Here is a tiny trained network, its code and every weight. The questions are about switching its units off for an input and a target symbol, where a switched-off unit gives its printed mean instead of its output.

import numpy as np


def w(rows, s, z=0):
    codes = np.array(rows[::2]) - 128.0
    scale = np.full(codes.shape[1], s)
    scale[-1] = z or s
    return codes * scale


def f(y):
    return np.maximum(y, 0)


def softmax(a):
    e = np.exp(a - a.max(-1, keepdims=True))
    return e / e.sum(-1, keepdims=True)


def log_softmax(a):
    a = a - a.max(-1, keepdims=True)
    return a - np.log(np.exp(a).sum(-1, keepdims=True))


def net(x, mask):
    ids = ['αβγηθλμπτφ'.index(c) for c in x.split()]
    T = len(ids)
    res = E[ids] + P[:T]
    u = 0
    for l in range(3):
        q, k, v = (res @ M[l].T for M in (Q, K, V))
        z = softmax(np.where(np.tri(T) > 0, q @ k.T / 4**0.5, -1e9)) @ v
        res = res + np.where(mask[u], z, O[l][:, -1]) @ O[l][:, :-1]
        u += 1
        y = f(res @ A[l][:, :-1].T + A[l][:, -1])
        res = res + np.where(mask[u : u + 4], y, B[l][:, -1]) @ B[l][:, :-1]
        u += 4
    return log_softmax(res[-1] @ U[:, :-1].T + U[:, -1])


Q, K, V, O, A, B = {}, {}, {}, {}, {}, {}
E = w([
[42,59,125,220,72,106,72],'α',
[182,11,138,158,71,83,44],'β',
[113,123,103,188,185,186,116],'γ',
[76,62,91,66,44,169,229],'η',
[76,147,145,182,140,167,63],'θ',
[109,146,96,121,132,131,26],'λ',
[203,144,125,90,55,196,213],'μ',
[177,203,126,241,170,101,202],'π',
[96,51,230,150,122,220,114],'τ',
[73,174,192,34,155,81,84],'φ',
],0.012)
P = w([
[87,49,21,241,102,166,83],'0',
[119,1,102,180,168,126,101],'1',
[135,44,130,132,163,134,97],'2',
[152,71,144,104,159,133,100],'3',
[155,99,161,95,139,133,110],'4',
[154,130,178,92,129,144,124],'5',
[149,159,194,90,109,149,130],'6',
[143,188,213,90,96,155,138],'7',
[129,203,230,101,80,157,133],'8',
],0.0061)
Q[0] = w([
[46,35,123,4,64,225,177],'0.h1',
[107,171,185,32,167,165,98],'0.h1',
[90,172,145,79,210,124,90],'0.h1',
[79,104,255,55,173,115,95],'0.h1',
],0.0061)
K[0] = w([
[69,97,104,2,41,193,164],'0.h1',
[62,193,167,66,175,105,91],'0.h1',
[70,164,191,116,202,115,91],'0.h1',
[96,137,190,56,154,37,115],'0.h1',
],0.0079)
V[0] = w([
[253,92,117,131,138,81,76],'0.h1',
[90,237,140,70,136,109,163],'0.h1',
[211,101,137,120,98,168,191],'0.h1',
[110,148,96,55,61,90,183],'0.h1',
],0.005)
O[0] = w([
[151,214,90,202,3,136,66,192],'0.h1',
[138,110,153,118,213,30,140,4],'0.h1',
[170,186,131,45,122,155,170,109],'0.h1',
[115,125,79,66,93,28,215,71],'0.h1',
],0.0056,0.0043)
A[0] = w([
[77,192,28,164,118,63,89,197],'0.n1',
[85,253,78,137,92,215,122,209],'0.n2',
[107,79,137,82,192,51,53,230],'0.n3',
[187,170,211,130,115,167,132,252],'0.n4',
],0.006,0.0027)
B[0] = w([
[168,5,181,187,169,148,243,161],'0.n1',
[169,56,138,192,236,190,211,197],'0.n2',
[150,16,186,122,180,159,213,223],'0.n3',
[229,146,255,135,152,116,111,253],'0.n4',
],0.0063,0.0046)
Q[1] = w([
[171,72,201,133,119,189,132],'1.h1',
[169,118,175,112,74,197,172],'1.h1',
[223,55,149,131,67,164,107],'1.h1',
[248,124,217,219,106,253,115],'1.h1',
],0.0071)
K[1] = w([
[108,184,161,70,152,52,218],'1.h1',
[180,181,191,19,97,79,243],'1.h1',
[157,171,168,117,76,3,156],'1.h1',
[177,249,169,137,143,47,249],'1.h1',
],0.0064)
V[1] = w([
[253,172,116,93,123,188,246],'1.h1',
[156,22,112,41,44,181,54],'1.h1',
[69,169,128,109,164,149,12],'1.h1',
[88,68,213,96,136,58,171],'1.h1',
],0.0055)
O[1] = w([
[224,136,137,90,139,65,200,166],'1.h1',
[163,107,107,52,49,253,130,196],'1.h1',
[67,171,166,223,131,178,138,31],'1.h1',
[49,112,135,32,146,117,85,253],'1.h1',
],0.0063,0.0044)
A[1] = w([
[110,116,133,68,56,98,88,252],'1.n1',
[221,149,79,99,144,156,162,31],'1.n2',
[44,151,130,112,155,103,82,81],'1.n3',
[92,91,138,254,177,157,106,208],'1.n4',
],0.0073,0.0024)
B[1] = w([
[170,211,40,17,222,174,49,254],'1.n1',
[102,83,136,70,44,82,113,180],'1.n2',
[233,188,84,101,2,55,27,155],'1.n3',
[29,45,101,102,239,119,116,238],'1.n4',
],0.0056,0.0067)
Q[2] = w([
[168,158,114,132,98,202,104],'2.h1',
[134,137,117,184,98,100,145],'2.h1',
[125,36,182,106,185,186,164],'2.h1',
[151,3,239,75,189,141,92],'2.h1',
],0.007)
K[2] = w([
[113,104,77,89,125,159,124],'2.h1',
[192,77,112,176,124,106,122],'2.h1',
[123,196,136,54,186,71,229],'2.h1',
[127,254,140,76,137,89,146],'2.h1',
],0.0085)
V[2] = w([
[133,178,2,125,158,137,109],'2.h1',
[47,145,103,102,149,194,232],'2.h1',
[87,153,167,219,112,180,149],'2.h1',
[174,136,89,104,50,160,112],'2.h1',
],0.0073)
O[2] = w([
[151,190,85,253,127,99,114,74],'2.h1',
[107,162,83,169,118,212,230,90],'2.h1',
[93,110,238,197,85,145,144,2],'2.h1',
[111,165,120,80,89,87,133,128],'2.h1',
],0.0078,0.009)
A[2] = w([
[179,253,99,80,77,58,46,82],'2.n1',
[122,123,85,169,179,121,159,2],'2.n2',
[160,211,174,193,159,78,188,152],'2.n3',
[145,18,108,120,122,160,141,192],'2.n4',
],0.0055,0.00041)
B[2] = w([
[3,205,193,170,149,76,136,254],'2.n1',
[142,169,109,166,89,109,105,148],'2.n2',
[93,95,90,67,125,209,84,142],'2.n3',
[180,103,119,89,125,139,176,246],'2.n4',
],0.0077,0.0084)
U = w([
[177,47,80,112,143,156,169,196],'α',
[131,134,129,89,191,165,54,138],'β',
[128,160,156,103,104,103,108,134],'γ',
[3,209,223,184,151,122,132,183],'η',
[173,128,145,164,22,155,79,111],'θ',
[36,81,124,148,90,95,159,30],'λ',
[139,163,129,173,151,148,161,77],'μ',
[183,103,167,195,168,53,127,89],'π',
[153,232,72,150,145,166,156,148],'τ',
[88,131,204,118,93,178,172,2],'φ',
],0.0068,0.0073)

Each question gives the input, a string of symbols that net reads in full, and the target symbol t.
The units are the heads (4 rows each of Q, K, V and O) and the neurons (one row each of A and B). Each row of codes is followed by its name. A weight is (code - 128) times the scale printed after its matrix; where a second scale follows, it is the last column's (O, A, B and U).
mask holds one flag per unit, layer by layer, with each layer's heads first. A switched-off unit (its flag False) gives its mean, the last column of its rows in O or B, instead of its output. The means were averaged over made-up inputs and are rounded, as every weight is.
A unit's drop is (log p(t) with every unit on - log p(t) with that unit switched off) / (log p(t) with every unit on - log p(t) with every unit switched off).
The circuit of an input: a set's keep is (log p(t) with only the set's units on - log p(t) with every unit switched off) / (log p(t) with every unit on - log p(t) with every unit switched off). Starting from the 12 units with the biggest drops (on a tie, the unit counted first), units are removed one at a time, each time the one whose removal leaves the highest keep (on an exact tie, the one counted first), for as long as the keep stays at least 0.8.
units of the circuit, in order: the units of the circuit, biggest drop first
unit that matters most: the unit with the biggest drop
top k neurons in layer l: the k neurons of layer l with the biggest drops, biggest first
drop of u: that unit's drop, to one decimal
input λ γ φ γ τ μ, target γ: unit that matters most => 1.h1
input φ β β τ τ λ β β β, target η: top 2 neurons in layer 0 => 0.n3; 0.n1
input τ π η φ τ λ θ, target α: units of the circuit, in order => 2.n1; 0.n2
input φ π τ θ, target π: units of the circuit, in order => 1.h1; 2.h1
input β π γ λ, target α: units of the circuit, in order => 2.n1; 0.n1; 0.n2
input β β θ β β τ, target φ: units of the circuit, in order => 1.h1; 2.h1; 0.h1
input φ β μ π β φ β β θ, target α: units of the circuit, in order => 0.n2; 2.n1
input β β λ θ, target η: top 2 neurons in layer 1 => 1.n1; 1.n2
input φ β φ π θ, target π: top 2 neurons in layer 0 => 0.n4; 0.n3
input φ γ τ λ, target α: top 3 neurons in layer 0 => 0.n3; 0.n1; 0.n4
input β π β φ β α, target α: top 3 neurons in layer 0 => 0.n1; 0.n2; 0.n3
input φ β β β λ φ α β, target η: top 3 neurons in layer 0 => 0.n2; 0.n3; 0.n1
input η β λ μ, target γ: top 2 neurons in layer 1 => 1.n2; 1.n4
input λ φ φ η, target τ: unit that matters most => 2.h1
input τ β β π τ, target π: top 2 neurons in layer 0 => 0.n3; 0.n4
input τ β π, target π: top 2 neurons in layer 0 => 0.n3; 0.n4
input θ μ β π τ β τ α, target α: top 3 neurons in layer 0 => 0.n2; 0.n1; 0.n4
input φ θ η λ β, target τ: top 2 neurons in layer 1 => 1.n1; 1.n4
input μ τ β, target γ: top 2 neurons in layer 1 => 1.n4; 1.n2
input β τ φ φ β τ β α η, target τ: unit that matters most => 0.h1
input β β λ η β φ, target α: drop of 2.n2 => 0.0
input λ β β π τ β β γ, target π: drop of 2.h1 => 0.2
input φ γ β φ π θ β, target π: drop of 2.h1 => 0.1
